(in the rows, 128 means zero)
Known rows:
q_346: [162 130  97 161 113  79 104 108  37 121 154 106  89 117 162 104 154 115
  92 164 159 150 171 154 138 134 170]
q_686: [173 136  94 157 119  78 109 109  72 121 151 104 102 131 152 111 153 101
 103 186 134 154 183 136 150 133 162]
q_791: [141 165 147 163 142  84  99 110 124 128 167 115 104 110 176 124 154 111
 131 135 121 169 192 144 105 186 174]
q_148: [159 152 117 176 128  84 106 105  73 127 158 111  84 133 131 110 134 110
  96 168 132 152 183 156 126 128 139]
q_215: [136 169 141 164 139  84 107 126 147 127 164 112 110 120 173 120 155 123
 121 136 107 186 178 131 129 202 152]
q_988: [143 191 156 158 124  82  81  71 139 120 194 121 113 122 131 118 129 118
 132 129 145 167 168 156  41 142 147]
q_118: [150 125  90 164 157 102 120 100  34 141 168  87 104 135 162  73 133 114
 100 159 100 128 152 166 149 141 144]
q_351: [164 150 115 164 120  89  98 109  58 126 164 115  96 128 146 108 151 117
 106 150 159 147 179 147 111 132 143]
q_558: [171 154 100 174 145  93 107  73  55 131 169 103 117 153 162  79 136  99
 108 142 109 134 150 155 104 145 130]
q_368: [151 212 140 176 119  87 102 121 125 121 166 134 107 144 144 113 124 119
 115 110 131 173 157 158  88 164 116]
q_306: [167 179 116 155 125  97  88 109  88 123 170 124 112 154 129 108 127 115
 119 158 143 148 163 153 101 108 109]
q_56: [136 162 149 160 147  83  96 109 141 126 167 113 107 110 168 126 147 109
 136 142 115 171 192 141 107 185 171]
q_612: [131 166 141 161 140  81  94 103 127 113 163 119 106 102 166 118 146 110
 130 129 124 171 194 154 109 191 173]
q_677: [178 156 110 161 111  76 101 100 101 116 157 114 110 148 142 114 145  97
 115 166 134 156 174 136 115 131 141]
q_764: [129 134 143 154 151  99  81 116 120 120 169 108  93 103 158 113 164 127
 122 138 120 166 227 153 136 189 184]
q_953: [149 177 149 149 146  96  88  98 140 120 157 124 105 128 163 123 160 111
 120 131 100 174 219 159 106 179 193]
q_556: [131 169 141 156 150  84  90 111 139 112 162 119 111 107 165 120 142 109
 140 136 116 171 196 150 118 188 163]
q_604: [155 129 105 158 127  89 118 127  58 129 158  95  87 119 138 110 135 116
  98 180 126 147 183 154 164 123 158]
q_775: [160 146 119 168 120  90 109 124  68 127 162 110  88 132 130 112 135 112
 103 153 132 147 178 160 127 126 141]

Facts:
q_111 δ q_741; q_135 δ q_953; q_147 δ q_479; q_148 δ q_111; q_162 δ q_271; q_169 δ q_30; q_17 δ q_30; q_170 δ q_18
q_171 δ q_562; q_173 δ q_30; q_189 δ q_774; q_203 δ q_652; q_208 δ q_953; q_219 δ q_479; q_237 δ q_880; q_238 δ q_215
q_24 δ q_865; q_245 δ q_237; q_262 δ q_397; q_277 δ q_48; q_290 δ q_720; q_292 δ q_652; q_299 δ q_348; q_306 δ q_889
q_309 δ q_946; q_325 δ q_802; q_326 δ q_953; q_334 δ q_219; q_336 δ q_237; q_347 δ q_427; q_351 δ q_30; q_358 δ q_805
q_366 δ q_427; q_368 δ q_237; q_405 δ q_195; q_407 δ q_215; q_42 δ q_111; q_445 δ q_339; q_449 δ q_397; q_454 δ q_791
q_474 δ q_562; q_477 δ q_562; q_48 δ q_215; q_483 δ q_56; q_490 δ q_339; q_492 δ q_348; q_495 δ q_339; q_496 δ q_860
q_50 δ q_880; q_502 δ q_427; q_514 δ q_479; q_526 δ q_741; q_542 δ q_18; q_554 δ q_111; q_556 δ q_700; q_558 δ q_741
q_56 δ q_215; q_58 δ q_250; q_589 δ q_562; q_604 δ q_18; q_612 δ q_652; q_613 δ q_348; q_627 δ q_893; q_635 δ q_427
q_667 δ q_788; q_668 δ q_195; q_677 δ q_136; q_686 δ q_195; q_695 δ q_774; q_696 δ q_474; q_7 δ q_741; q_715 δ q_397
q_721 δ q_397; q_730 δ q_774; q_744 δ q_147; q_764 δ q_203; q_769 δ q_889; q_774 δ q_953; q_777 δ q_48; q_781 δ q_479
q_791 δ q_136; q_794 δ q_953; q_795 δ q_720; q_81 δ q_215; q_819 δ q_405; q_831 δ q_490; q_832 δ q_271; q_835 δ q_271
q_850 δ q_195; q_854 δ q_774; q_860 δ q_479; q_865 δ q_397; q_889 δ q_250; q_893 δ q_534; q_898 δ q_427; q_899 δ q_741
q_922 δ q_215; q_946 δ q_880; q_970 δ q_405; q_988 δ q_865; q_999 δ q_741; q_118 η b; q_135 η d; q_148 η a
q_152 η b; q_162 η c; q_169 η b; q_17 η a; q_170 η a; q_173 η a; q_189 η e; q_222 η f
q_223 η a; q_238 η a; q_24 η a; q_245 η a; q_262 η a; q_263 η d; q_277 η a; q_290 η d
q_292 η a; q_299 η b; q_306 η d; q_309 η a; q_325 η a; q_326 η a; q_331 η a; q_334 η b
q_336 η e; q_346 η b; q_347 η a; q_351 η a; q_358 η a; q_366 η c; q_368 η c; q_407 η b
q_42 η d; q_445 η c; q_449 η b; q_454 η b; q_477 η d; q_483 η b; q_492 η a; q_495 η b
q_496 η d; q_50 η b; q_502 η b; q_514 η e; q_526 η b; q_542 η d; q_548 η f; q_554 η a
q_558 η a; q_58 η a; q_589 η d; q_604 η b; q_613 η a; q_627 η a; q_635 η f; q_667 η a
q_668 η c; q_677 η a; q_686 η b; q_695 η b; q_696 η d; q_7 η a; q_715 η a; q_721 η a
q_730 η a; q_732 η a; q_744 η a; q_764 η f; q_769 η c; q_775 η a; q_777 η a; q_781 η c
q_794 η c; q_795 η a; q_81 η a; q_819 η e; q_831 η b; q_832 η b; q_835 η f; q_850 η f
q_854 η b; q_883 η a; q_898 η b; q_899 η d; q_922 η c; q_941 η f; q_964 η a; q_970 η b
q_988 η c; q_999 η a; q_111 ρ h; q_118 ρ j; q_135 ρ k; q_136 ρ i; q_147 ρ k; q_148 ρ h
q_152 ρ h; q_162 ρ i; q_169 ρ i; q_17 ρ h; q_170 ρ i; q_171 ρ g; q_173 ρ i; q_18 ρ i
q_189 ρ i; q_195 ρ k; q_203 ρ j; q_208 ρ j; q_215 ρ k; q_219 ρ i; q_222 ρ g; q_223 ρ h
q_237 ρ i; q_238 ρ j; q_24 ρ i; q_245 ρ g; q_250 ρ h; q_262 ρ h; q_263 ρ j; q_271 ρ h
q_277 ρ k; q_290 ρ k; q_292 ρ h; q_299 ρ i; q_30 ρ h; q_306 ρ i; q_309 ρ g; q_325 ρ g
q_326 ρ g; q_331 ρ h; q_334 ρ j; q_336 ρ g; q_339 ρ i; q_346 ρ g; q_347 ρ g; q_348 ρ k
q_351 ρ i; q_358 ρ g; q_366 ρ k; q_368 ρ g; q_397 ρ h; q_405 ρ g; q_407 ρ j; q_42 ρ k
q_427 ρ j; q_445 ρ g; q_449 ρ h; q_454 ρ h; q_474 ρ g; q_477 ρ g; q_479 ρ i; q_48 ρ g
q_483 ρ g; q_490 ρ h; q_492 ρ i; q_495 ρ g; q_496 ρ j; q_50 ρ h; q_502 ρ j; q_514 ρ j
q_526 ρ h; q_534 ρ h; q_542 ρ g; q_548 ρ i; q_554 ρ h; q_556 ρ g; q_558 ρ h; q_56 ρ k
q_562 ρ g; q_58 ρ k; q_589 ρ j; q_604 ρ j; q_612 ρ g; q_613 ρ i; q_627 ρ g; q_635 ρ h
q_652 ρ i; q_667 ρ j; q_668 ρ k; q_677 ρ h; q_686 ρ h; q_695 ρ i; q_696 ρ i; q_7 ρ i
q_700 ρ j; q_715 ρ h; q_720 ρ j; q_721 ρ h; q_730 ρ i; q_732 ρ g; q_741 ρ k; q_744 ρ k
q_764 ρ i; q_769 ρ i; q_774 ρ h; q_775 ρ j; q_777 ρ k; q_781 ρ j; q_788 ρ g; q_791 ρ k
q_794 ρ g; q_795 ρ k; q_802 ρ i; q_805 ρ j; q_81 ρ g; q_819 ρ g; q_831 ρ j; q_832 ρ h
q_835 ρ i; q_843 ρ i; q_850 ρ g; q_854 ρ i; q_860 ρ k; q_865 ρ h; q_880 ρ g; q_883 ρ j
q_889 ρ j; q_893 ρ k; q_898 ρ j; q_899 ρ h; q_922 ρ j; q_941 ρ j; q_946 ρ h; q_953 ρ h
q_964 ρ j; q_970 ρ g; q_988 ρ i; q_999 ρ g; q_118 α q_613; q_148 α q_686; q_173 α q_860; q_189 α q_558
q_222 α q_208; q_223 α q_277; q_238 α q_427; q_263 α q_42; q_277 α q_136; q_290 α q_30; q_299 α q_454; q_309 α q_250
q_326 α q_831; q_331 α q_613; q_334 α q_348; q_336 α q_613; q_366 α q_474; q_407 α q_245; q_42 α q_454; q_449 α q_860
q_477 α q_788; q_483 α q_686; q_495 α q_534; q_526 α q_534; q_548 α q_271; q_558 α q_613; q_58 α q_135; q_604 α q_237
q_627 α q_490; q_667 α q_136; q_668 α q_405; q_686 α q_741; q_695 α q_30; q_696 α q_677; q_721 α q_171; q_732 α q_613
q_744 α q_805; q_764 α q_111; q_775 α q_946; q_777 α q_558; q_794 α q_348; q_795 α q_203; q_819 α q_237; q_831 α q_348
q_832 α q_135; q_883 α q_171; q_898 α q_427; q_922 α q_348; q_941 α q_195; q_970 α q_613; q_999 α q_237; q_135 Ψ q_677
q_135 Ψ q_195; q_152 Ψ q_946; q_152 Ψ q_953; q_152 Ψ q_81; q_162 Ψ q_17; q_162 Ψ q_604; q_162 Ψ q_118; q_162 Ψ q_170
q_245 Ψ q_366; q_245 Ψ q_24; q_245 Ψ q_334; q_245 Ψ q_730; q_245 Ψ q_788; q_245 Ψ q_263; q_245 Ψ q_686; q_262 Ψ q_764
q_262 Ψ q_893; q_292 Ψ q_271; q_292 Ψ q_347; q_292 Ψ q_490; q_336 Ψ q_677; q_336 Ψ q_889; q_336 Ψ q_56; q_346 Ψ q_189
q_346 Ψ q_195; q_351 Ψ q_397; q_351 Ψ q_348; q_358 Ψ q_720; q_358 Ψ q_652; q_368 Ψ q_407; q_368 Ψ q_215; q_368 Ψ q_883
q_405 Ψ q_941; q_405 Ψ q_788; q_449 Ψ q_677; q_449 Ψ q_306; q_449 Ψ q_173; q_48 Ψ q_366; q_48 Ψ q_24; q_48 Ψ q_483
q_48 Ψ q_118; q_496 Ψ q_696; q_496 Ψ q_686; q_526 Ψ q_445; q_526 Ψ q_309; q_526 Ψ q_635; q_526 Ψ q_170; q_548 Ψ q_331
q_554 Ψ q_348; q_554 Ψ q_219; q_554 Ψ q_889; q_554 Ψ q_237; q_554 Ψ q_250; q_554 Ψ q_652; q_562 Ψ q_219; q_562 Ψ q_777
q_58 Ψ q_832; q_58 Ψ q_407; q_589 Ψ q_347; q_589 Ψ q_118; q_589 Ψ q_741; q_667 Ψ q_17; q_667 Ψ q_490; q_667 Ψ q_860
q_695 Ψ q_777; q_695 Ψ q_339; q_732 Ψ q_189; q_769 Ψ q_715; q_769 Ψ q_30; q_769 Ψ q_147; q_769 Ψ q_18; q_769 Ψ q_860
q_769 Ψ q_556; q_805 Ψ q_309; q_805 Ψ q_860; q_835 Ψ q_81; q_843 Ψ q_795; q_843 Ψ q_347; q_854 Ψ q_865; q_854 Ψ q_788
q_854 Ψ q_483; q_854 Ψ q_744; q_880 Ψ q_445; q_880 Ψ q_24; q_899 Ψ q_677; q_899 Ψ q_326; q_964 Ψ q_922; q_988 Ψ q_479
q_988 Ψ q_492; q_988 Ψ q_850

Rows:
No name comes twice in this set of rows, the named rows included.
[141 177 176 148 160 105  97 119 138 109 140 138  98 168 154 116 137 113
 129 131 139 146 145 196  57 142 118] | q_794
[172 142 118 179 125  81 113 109  46 123 162 108  98 117 145 121 132  88
 120 151 157 121 170 152 109 118 134] | q_964
[147 145 119 161 134  95  90 115  81 126 166 112  95 125 132 104 135 123
 111 169 139 151 180 151 132 129 127] | q_173
[164 176 122 174 126  95 102 118  67 139 167 125  87 154 135 113 123 113
 106 161 138 151 164 164 102 109 117] | q_290
[178 179 117 169 114  90 101 117  74 137 166 126  99 155 137 118 131 106
 112 154 137 156 162 154  97 109 121] | q_42
[150 130  98 160 126  82 103 117  44 124 155 110  85 116 150 105 146 120
  93 173 140 155 179 160 149 132 161] | q_495
[145 198 153 174 147  98  92 116 132 133 174 133 102 145 135 124 118 111
 138 135 112 162 177 162  82 143 112] | q_366
[162 149 118 175 120  87 115 124  50 130 162 109  82 125 135 115 136 112
 101 147 140 141 178 159 129 123 142] | q_667
[148 141 146 153 138  97  77 111  93 122 163 119  94 111 174 112 184 122
 115 119 136 163 236 155 113 187 208] | q_835
[162 145 163 122 150  87  99 122 178 103 139 120 132 161 205 130 189  94
 154 139 137 160 160 140  72 190 181] | q_348
[129 132 144 168 153  85 106 129 119 119 164  99  93 103 153 122 148 110
 124 143 109 156 207 147 142 184 170] | q_941
[183 142 105 151 117  92 102 108  38 129 143 112  84 141 160 107 173 113
  78 161 141 153 200 160 132 130 201] | q_152
[163 152 111 167 115  78  97 107  60 121 162 118  94 131 143 107 141 111
 107 149 151 150 173 153 111 131 145] | q_358
[171 148 115 169 117  82  98 122  74 134 167 116  91 142 145 116 147 107
 108 160 141 158 178 144 116 131 139] | q_277
[177 125 122 182 115  80  98 133  80 116 170 107  88 155 115 109 145  98
 114 132 133 135 191 138 112 129 119] | q_514

The same elements again, as new rows of numbers:
Known rows:
q_17: [158  84 132 133 133 132 124 145 114 146 178 140  60 127 137]
q_24: [148 102 152 142 105 139 138 146 138 147 173 154  62 122  98]
q_831: [117 141 136 137  89 129 112 158 121 128 130 134 148 153 153]
q_326: [160  62 156 115 108 139 145 129 161 165 160 144  81 147 149]
q_677: [152  83 123 139 103 142 161 159 134 143 234 110  86 109 162]
q_696: [ 35 170 154 110 131 126  94 107 143 126 136 107 170 154 132]
q_346: [139 127 126 151  84 120 129 124 134 155 103 113 154 130 185]
q_999: [155  65 162 117 113 147 140 132 137 170 146 149  68 141 140]
q_741: [ 91 161  90 112 153 120 134 114  94  97 116  88 175 107  97]
q_764: [127  81 171 112 158 158 169 162 189 140 175 156  20 125 131]
q_262: [166  92 142 149 129 122 126 148 141 164 173 134  64 111 144]
q_893: [ 91 156 110 103 164 127 125 103 116 103 111 108 176 119  99]
q_50: [136 137 120 145 107 137 105 152  92 131 133 138 155 139 162]
q_148: [163  88 156 125 143 148 120 137 138 155 175 160  67 133 142]
q_263: [ 64 172 153 108 135 129  87  85 117 131 118 111 170 151 125]
q_964: [155  94 150 152 108 116 135 138 154 158 163 137  55 121 135]
q_988: [177 150 104 167  87 127 144 194 160 116  83 166 124 131 156]
q_898: [123 142 148 129 100 139 110 142 129 131 108 147 141 162 168]
q_339: [ 78 162 124 119 162 122 128 102 136  82 104 114 169 123  96]

Rows:
No name comes twice in this set of rows, the named rows included.
[137 158 146 163 113 127 102 110 143 140  84 162 131 144 173] | q_695
[159  89 145 149  73 118 146 151 122 188 160 119  71  86  90] | q_245
[132 128 144 116  79 141 111 134 114 158 100 139 147 156 149] | q_483
[186 118 105 136  78 142 151 195 117 129  78 154 140 136 150] | q_445
[189 126 105 154  81 127 155 186 145 140  55 149 140 125 170] | q_368
[ 66 180 138 136 117 105  95  88 126 141 124  94 176 127 119] | q_496
[147  97 154 169 120 116 138 135 159 144 157 149  57 117 135] | q_351
[153  68 148 147 112 117 147 135 138 166 141 127  74 112 142] | q_358
[ 72 185 104 118 120  91  92  88 120 134 121  79 148 144 121] | q_589
[184 138 107 150  94 144 145 191 129 107  90 167 137 141 154] | q_781
[ 83 155  95 122 155 127 147 113 108  90 130  87 185  98 115] | q_195
[170  68 138 135 139  71 114 152 205 154 169 139  70 163 123] | q_667
[ 78 163 107 120 122 115 149 119 118 136  94  65 174  82  87] | q_405
[158  62 147 130 103 136 148 138 116 152 157 132  71 128 131] | q_325

